Here is a tiny trained network, its code and every weight. The questions are about switching its units off for an input and a class, where a switched-off unit gives its printed mean instead of its output.

import numpy as np


def w(rows, s, z=0):
    codes = np.array(rows[::2]) - 128.0
    scale = np.full(codes.shape[1], s)
    scale[-1] = z or s
    return codes * scale


def norm(h):
    return h / np.sqrt((h * h).mean(-1, keepdims=True) + 1e-5)


def f(y):
    return y / 2 * (1 + np.tanh(0.7978845608 * (y + 0.044715 * y**3)))


def log_softmax(a):
    a = a - a.max(-1, keepdims=True)
    return a - np.log(np.exp(a).sum(-1, keepdims=True))


def net(x, mask):
    res = np.array(x, float).reshape(1, 4) / 4 @ E
    u = 0
    for l in range(4):
        y = f(norm(res) @ A[l][:, :-1].T + A[l][:, -1])
        res = res + np.where(mask[u : u + 10], y, B[l][:, -1]) @ B[l][:, :-1]
        u += 10
    return log_softmax(norm(res)[-1] @ U[:, :-1].T + U[:, -1])


A, B = {}, {}
E = w([
[47,138,144,205,25,107,219,137,77],'x0',
[31,161,75,78,178,85,126,110,93],'x1',
[104,170,171,143,136,93,147,58,253],'x2',
[90,17,117,70,74,171,112,44,138],'x3',
],0.0067)
A[0] = w([
[38,130,87,166,209,145,131,108,117,4],'0.n0',
[60,145,138,123,195,107,134,90,84,10],'0.n1',
[160,122,152,61,217,174,132,139,163,93],'0.n2',
[221,82,130,207,96,138,151,117,152,11],'0.n3',
[86,103,88,117,71,184,99,61,154,17],'0.n4',
[64,153,122,135,83,196,208,172,146,5],'0.n5',
[158,94,145,104,102,86,115,137,19,73],'0.n6',
[146,255,111,179,140,163,128,128,111,22],'0.n7',
[93,138,174,159,86,108,151,113,82,3],'0.n8',
[99,171,167,132,95,89,144,73,195,13],'0.n9',
],0.0076,0.0025)
B[0] = w([
[131,165,163,63,51,150,98,177,161,164],'0.n0',
[131,169,164,65,43,156,92,174,156,168],'0.n1',
[113,114,57,194,84,67,39,115,136,252],'0.n2',
[92,184,158,33,31,150,82,195,157,218],'0.n3',
[134,65,193,136,198,28,168,251,141,214],'0.n4',
[141,113,78,165,109,61,17,84,109,184],'0.n5',
[77,114,86,176,171,205,123,154,229,212],'0.n6',
[116,37,173,130,174,51,149,218,150,200],'0.n7',
[139,112,86,174,117,67,9,82,99,177],'0.n8',
[84,121,74,183,170,238,154,142,182,218],'0.n9',
],0.011,0.0034)
A[1] = w([
[194,224,139,154,161,90,181,150,85,24],'1.n0',
[108,144,140,195,56,106,197,78,54,67],'1.n1',
[153,115,81,123,137,193,160,148,42,13],'1.n2',
[249,130,188,167,59,163,157,112,126,36],'1.n3',
[141,116,98,115,119,145,131,156,81,46],'1.n4',
[51,192,102,41,162,98,156,94,70,57],'1.n5',
[119,40,168,85,119,138,151,61,103,17],'1.n6',
[139,114,105,133,126,162,125,166,58,6],'1.n7',
[229,144,121,85,186,127,94,58,107,57],'1.n8',
[120,45,123,86,97,139,155,82,127,18],'1.n9',
],0.013,0.0026)
B[1] = w([
[93,61,216,111,200,95,141,148,94,189],'1.n0',
[98,123,64,95,184,47,2,47,146,238],'1.n1',
[30,144,135,168,153,229,124,122,139,208],'1.n2',
[18,171,179,31,108,154,81,122,123,251],'1.n3',
[129,123,159,137,133,118,131,94,248,181],'1.n4',
[105,163,232,75,59,182,65,142,159,224],'1.n5',
[120,142,205,138,208,71,149,176,93,204],'1.n6',
[96,161,183,147,153,139,130,70,183,237],'1.n7',
[105,135,82,123,143,97,54,45,84,227],'1.n8',
[134,212,210,192,176,62,109,191,121,238],'1.n9',
],0.013,0.0017)
A[2] = w([
[151,146,179,135,194,69,210,177,97,79],'2.n0',
[65,138,148,185,38,90,208,107,128,108],'2.n1',
[240,134,107,69,181,149,110,90,111,37],'2.n2',
[165,135,110,171,100,75,68,55,94,41],'2.n3',
[153,82,185,140,85,154,136,82,133,7],'2.n4',
[139,174,154,155,119,92,230,19,241,28],'2.n5',
[131,186,148,74,69,164,146,132,144,54],'2.n6',
[167,74,18,132,52,135,209,190,91,239],'2.n7',
[145,183,203,56,58,167,128,88,110,17],'2.n8',
[112,179,146,182,189,198,204,7,206,81],'2.n9',
],0.012,0.0014)
B[2] = w([
[178,78,197,166,170,89,141,150,99,248],'2.n0',
[129,132,115,80,190,122,47,119,148,162],'2.n1',
[50,145,112,119,145,74,83,106,164,137],'2.n2',
[127,116,67,126,153,84,154,68,170,253],'2.n3',
[99,176,121,136,125,102,98,163,132,115],'2.n4',
[30,144,149,157,168,239,67,147,66,159],'2.n5',
[123,124,154,88,73,116,137,103,147,216],'2.n6',
[167,88,122,142,79,111,188,102,182,134],'2.n7',
[136,141,94,55,68,139,159,189,131,231],'2.n8',
[112,145,83,208,153,254,158,186,114,230],'2.n9',
],0.014,0.0056)
A[3] = w([
[117,160,160,134,121,134,160,66,75,84],'3.n0',
[251,200,100,107,155,136,137,106,67,45],'3.n1',
[211,133,95,78,183,150,81,75,122,32],'3.n2',
[220,112,73,140,74,146,244,80,73,161],'3.n3',
[170,151,146,139,134,119,136,96,74,106],'3.n4',
[134,137,111,142,141,124,150,103,80,78],'3.n5',
[141,129,119,176,177,112,153,114,101,108],'3.n6',
[109,156,152,105,146,124,181,72,133,5],'3.n7',
[143,155,142,115,117,123,159,85,53,54],'3.n8',
[172,132,137,180,104,153,164,124,51,131],'3.n9',
],0.014,0.0022)
B[3] = w([
[26,121,185,170,100,94,127,116,187,87],'3.n0',
[173,172,106,124,129,145,85,153,86,102],'3.n1',
[69,132,134,172,102,75,130,112,111,204],'3.n2',
[213,113,79,118,131,140,182,131,161,129],'3.n3',
[105,143,138,135,138,118,126,190,202,117],'3.n4',
[114,145,160,105,133,128,91,140,178,116],'3.n5',
[116,136,165,83,78,136,109,142,145,255],'3.n6',
[7,77,155,137,124,109,123,99,165,90],'3.n7',
[103,108,123,114,124,112,127,139,122,94],'3.n8',
[135,147,112,90,149,118,148,110,149,161],'3.n9',
],0.021,0.0037)
U = w([
[98,118,64,140,144,57,59,52,154,170],'0',
[161,84,230,138,182,89,136,196,114,164],'1',
[103,160,152,25,32,161,107,174,164,145],'2',
[86,132,103,196,165,251,129,155,138,159],'3',
[209,98,92,134,100,134,204,114,154,160],'4',
[139,171,153,135,114,142,192,60,95,25],'5',
[144,149,119,135,106,134,189,98,35,2],'6',
],0.013,0.006)

Each question gives the input, the list of numbers given to net, and the class t.
The units are the neurons (one row each of A and B). Each row of codes is followed by its name. A weight is (code - 128) times the scale printed after its matrix; where a second scale follows, it is the last column's (A, B and U).
mask holds one flag per neuron, layer by layer. A switched-off neuron (its flag False) gives its mean, the last column of its row in B, instead of its output. The means were averaged over made-up inputs and are rounded, as every weight is.
A unit's drop is (log p(t) with every unit on - log p(t) with that unit switched off) / (log p(t) with every unit on - log p(t) with every unit switched off).
The circuit of an input: a set's keep is (log p(t) with only the set's units on - log p(t) with every unit switched off) / (log p(t) with every unit on - log p(t) with every unit switched off). Starting from the 12 units with the biggest drops (on a tie, the unit counted first), units are removed one at a time, each time the one whose removal leaves the highest keep (on an exact tie, the one counted first), for as long as the keep stays at least 0.8.
circuit, biggest first: the units of the circuit, biggest drop first
unit that matters most: the unit with the biggest drop
top k neurons: the k neurons with the biggest drops, biggest first
top k neurons in layer l: the k neurons of layer l with the biggest drops, biggest first
drop of u: that unit's drop, to one decimal
input [-1,0,-7,6], class 3: circuit, biggest first => (1.n2)
input [8,-7,-5,-8], class 0: top 2 neurons => (1.n1; 0.n4)
input [6,7,4,7], class 1: top 4 neurons in layer 0 => (0.n4; 0.n2; 0.n3; 0.n6)
input [7,8,0,-6], class 2: top 4 neurons in layer 0 => (0.n2; 0.n0; 0.n1; 0.n4)
input [-6,-6,7,-4], class 3: top 3 neurons => (0.n5; 0.n8; 0.n9)
input [0,-2,-8,8], class 1: top 2 neurons => (1.n6; 1.n9)
input [-7,8,0,8], class 1: top 2 neurons in layer 1 => (1.n6; 1.n9)
input [7,-3,-6,-2], class 0: top 2 neurons => (0.n5; 0.n8)
input [-1,-8,-4,-7], class 2: top 3 neurons in layer 1 => (1.n3; 1.n9; 1.n6)
input [6,-1,8,1], class 3: top 2 neurons => (0.n9; 2.n9)
input [-4,1,-6,-5], class 3: top 2 neurons => (0.n4; 1.n7)
input [5,6,-3,-5], class 2: top 4 neurons in layer 0 => (0.n2; 0.n4; 0.n0; 0.n1)
input [3,-3,-6,5], class 3: top 2 neurons => (0.n7; 0.n6)
input [8,-6,4,8], class 0: circuit, biggest first => (1.n1)
input [-3,6,3,5], class 2: top 4 neurons => (0.n7; 1.n5; 0.n1; 0.n0)
input [-5,8,8,5], class 2: top 4 neurons => (1.n5; 0.n6; 0.n1; 0.n0)
input [-4,-3,5,5], class 1: top 2 neurons in layer 0 => (0.n4; 0.n6)
input [3,2,7,7], class 1: top 3 neurons => (0.n4; 0.n6; 2.n0)
input [1,-1,2,4], class 1: top 2 neurons => (2.n0; 0.n2)
input [5,4,8,-5], class 3: circuit, biggest first => (0.n9)
input [-8,-7,1,7], class 0: top 2 neurons => (0.n2; 1.n8)
input [2,-3,4,-1], class 3: top 3 neurons => (0.n9; 2.n5; 2.n1)
input [4,-4,4,4], class 0: top 2 neurons in layer 2 => (2.n1; 2.n9)
input [-2,-1,1,3], class 4: drop of 2.n7 => 0.5
input [4,3,7,0], class 3: drop of 0.n9 => 1.9
input [-3,8,-7,-2], class 2: drop of 1.n5 => 1.8
input [-6,-4,3,-2], class 0: drop of 1.n9 => 0.0
input [-3,-5,-1,-3], class 2: unit that matters most => 1.n3
